[[ 15 -50   5  54]
 [ 54 -83 -29  59]
 [ 30 -66 -11  60]]
->
[[ 54 -83 -29  59]
 [ 30 -66 -11  60]
 [ 15 -50   5  54]]

[[ -5  64  38]
 [-51  46   6]
 [-87  71  15]
 [-19  58  87]
 [-55  45  -3]
 [-37  14 -41]
 [-40  -1 -19]
 [ 26  20 -82]
 [ 62  32  -5]
 [-56  58 -12]
 [ 16  60  40]]
->
[[ 62  32  -5]
 [ 26  20 -82]
 [ 16  60  40]
 [ -5  64  38]
 [-19  58  87]
 [-37  14 -41]
 [-40  -1 -19]
 [-51  46   6]
 [-55  45  -3]
 [-56  58 -12]
 [-87  71  15]]

[[-31  37  64  29  -1]
 [ 22 -33  20  10 -37]
 [  2  -6  -3  -2  -7]
 [ -3   7  -6   9  25]
 [ 34  32  10   2   3]
 [-12  -7 -20 -14  -4]
 [-25  24 -28  -3  45]
 [ 63 -67   3  21 -24]
 [ 65 -58 -90 -24  15]]
->
[[ 65 -58 -90 -24  15]
 [ 63 -67   3  21 -24]
 [ 34  32  10   2   3]
 [ 22 -33  20  10 -37]
 [  2  -6  -3  -2  -7]
 [ -3   7  -6   9  25]
 [-12  -7 -20 -14  -4]
 [-25  24 -28  -3  45]
 [-31  37  64  29  -1]]

[[ 61  48 -64   2 -15 -49  43  66  48  39 -77 -70]
 [-46 -13 -54  44  72  55  20  23  18  50 -59   0]
 [-51 -71 -72  20 -71 -77  22  23  52 -64  21 -73]
 [ 24  60 -71 -42 -79 -58 -57 -12  48 -78  -5 -70]]
->
[[ 61  48 -64   2 -15 -49  43  66  48  39 -77 -70]
 [ 24  60 -71 -42 -79 -58 -57 -12  48 -78  -5 -70]
 [-46 -13 -54  44  72  55  20  23  18  50 -59   0]
 [-51 -71 -72  20 -71 -77  22  23  52 -64  21 -73]]

[[ -83  -25  -11  -69 -101  -92  -68   45   82 -110   15   85]
 [  63   26   44 -110  -83   64  -59  -34   20   94   15   20]
 [  85  108   35  -71  -29   23   -8  -36   33   10   29  -55]
 [  -9  103  -93   88  -14   59   37   25   -7  -90  -35   10]
 [  59  -12   64 -102  109  -39   -5   -1   77  -77   77  -20]
 [  34   75  104   63  108   78   93   -1   60   49  -92   90]
 [ 103  -43  -93  -82   20   60   -5   90   99  -12   28   91]
 [ -81   26   41   24  -89  -47  -97  -14  -81  -58  -13  -66]]
->
[[ 103  -43  -93  -82   20   60   -5   90   99  -12   28   91]
 [  85  108   35  -71  -29   23   -8  -36   33   10   29  -55]
 [  63   26   44 -110  -83   64  -59  -34   20   94   15   20]
 [  59  -12   64 -102  109  -39   -5   -1   77  -77   77  -20]
 [  34   75  104   63  108   78   93   -1   60   49  -92   90]
 [  -9  103  -93   88  -14   59   37   25   -7  -90  -35   10]
 [ -81   26   41   24  -89  -47  -97  -14  -81  -58  -13  -66]
 [ -83  -25  -11  -69 -101  -92  -68   45   82 -110   15   85]]

[[-44   4]
 [-28 -98]
 [ 22  66]
 [ 19  30]
 [-48 -14]
 [ 60   5]]
->
[[ 60   5]
 [ 22  66]
 [ 19  30]
 [-28 -98]
 [-44   4]
 [-48 -14]]

[[ 21  51   8  75  -1  88   8  32  17]
 [ -5 100  62  91 -55  60  42 -30 -93]
 [ 25  -4 -11  71 -16  -6  78 -82  19]
 [ 90  98 -61  91 -97  88  59 -97 -85]]
->
[[ 90  98 -61  91 -97  88  59 -97 -85]
 [ 25  -4 -11  71 -16  -6  78 -82  19]
 [ 21  51   8  75  -1  88   8  32  17]
 [ -5 100  62  91 -55  60  42 -30 -93]]

[[ 14  13 -66 -42  15 -29 -57  32 -69 -64  -8]
 [-56 -78 -17 -54  50  62  18  79  52 -50 -73]
 [ 73  44  26  54 -55 -75  27 -54 -58  36  34]]
->
[[ 73  44  26  54 -55 -75  27 -54 -58  36  34]
 [ 14  13 -66 -42  15 -29 -57  32 -69 -64  -8]
 [-56 -78 -17 -54  50  62  18  79  52 -50 -73]]

[[ -6  42  -2 -16]
 [ 33  -3   8   4]
 [  2  31   0  -8]
 [-12  44  14 -27]
 [  6 -55  75  61]
 [  4  30  -6 -11]
 [ 24  82 -31  27]]
->
[[ 33  -3   8   4]
 [ 24  82 -31  27]
 [  6 -55  75  61]
 [  4  30  -6 -11]
 [  2  31   0  -8]
 [ -6  42  -2 -16]
 [-12  44  14 -27]]
